Below is a small trained network, with its code and all its weights. Each question gives an input and a class and asks what happens when units are switched off, that is, made to give their printed mean instead of their output.

import numpy as np


def w(rows, s, z=0):
    codes = np.array(rows[::2]) - 128.0
    scale = np.full(codes.shape[1], s)
    scale[-1] = z or s
    return codes * scale


def f(y):
    return np.maximum(y, 0)


def log_softmax(a):
    a = a - a.max(-1, keepdims=True)
    return a - np.log(np.exp(a).sum(-1, keepdims=True))


def net(x, mask):
    res = np.array(x, float).reshape(1, 4) / 4 @ E
    y = f(res @ A[0][:, :-1].T + A[0][:, -1])
    res = res + np.where(mask, y, B[0][:, -1]) @ B[0][:, :-1]
    return log_softmax(res[-1] @ U[:, :-1].T + U[:, -1])


A, B = {}, {}
E = w([
[136,126,50,157],'x0',
[124,98,40,47],'x1',
[255,199,112,104],'x2',
[179,244,99,132],'x3',
],0.0097)
A[0] = w([
[161,191,123,135,194],'N1',
[19,150,174,185,146],'N2',
[138,162,158,11,225],'N3',
[167,122,79,138,36],'N4',
[93,77,233,220,191],'N5',
[116,85,160,194,253],'N6',
[82,65,24,111,241],'N7',
[167,194,120,186,180],'N8',
[208,134,84,133,125],'N9',
[141,58,172,31,215],'N10',
[108,67,35,145,239],'N11',
[124,34,199,156,219],'N12',
[130,171,69,65,193],'N13',
[152,109,5,142,109],'N14',
[15,94,135,110,197],'N15',
],0.011,0.0042)
B[0] = w([
[100,50,132,203,233],'N1',
[116,174,51,191,217],'N2',
[221,44,183,177,231],'N3',
[38,117,74,153,164],'N4',
[175,174,41,122,254],'N5',
[196,255,66,123,214],'N6',
[234,157,49,50,252],'N7',
[117,57,120,176,236],'N8',
[121,115,80,178,225],'N9',
[214,66,178,115,217],'N10',
[231,166,86,88,231],'N11',
[167,179,33,46,236],'N12',
[190,49,158,166,236],'N13',
[124,130,78,130,224],'N14',
[198,169,77,124,232],'N15',
],0.0084,0.009)
U = w([
[76,115,143,138,3],'0',
[166,118,162,187,155],'1',
[72,150,197,159,24],'2',
[101,167,60,249,216],'3',
[194,126,73,92,213],'4',
],0.012,0.0043)

Each question gives the input, the list of numbers given to net, and the class t.
The units are the neurons (one row each of A and B). Each row of codes is followed by its name. A weight is (code - 128) times the scale printed after its matrix; where a second scale follows, it is the last column's (A, B and U).
mask holds one flag per neuron, in row order. A switched-off neuron (its flag False) gives its mean, the last column of its row in B, instead of its output. The means were averaged over made-up inputs and are rounded, as every weight is.
A unit's drop is (log p(t) with every unit on - log p(t) with that unit switched off) / (log p(t) with every unit on - log p(t) with every unit switched off).
The circuit of an input: a set's keep is (log p(t) with only the set's units on - log p(t) with every unit switched off) / (log p(t) with every unit on - log p(t) with every unit switched off). Starting from the 12 units with the biggest drops (on a tie, the unit counted first), units are removed one at a time, each time the one whose removal leaves the highest keep (on an exact tie, the one counted first), for as long as the keep stays at least 0.8.
circuit, biggest first: the units of the circuit, biggest drop first
most important unit: the unit with the biggest drop
top k neurons: the k neurons with the biggest drops, biggest first
drop of u: that unit's drop, to one decimal
input [-7,2,8,-6], class 1: most important unit : N7
input [-8,-4,0,6], class 3: circuit, biggest first : (N10 N7)
input [6,-4,-7,0], class 4: circuit, biggest first : (N7 N12)
input [-5,-1,-7,5], class 3: top 2 neurons : (N2 N7)
input [-1,6,8,6], class 1: top 2 neurons : (N3 N13)
input [-6,-5,-7,-4], class 4: top 2 neurons : (N12 N15)
input [5,-5,1,-2], class 3: top 2 neurons : (N7 N10)
input [-1,1,5,5], class 1: drop of N5 : 0.1
input [-7,1,6,7], class 1: drop of N12 : 0.0
input [3,0,-1,3], class 3: drop of N12 : 0.4
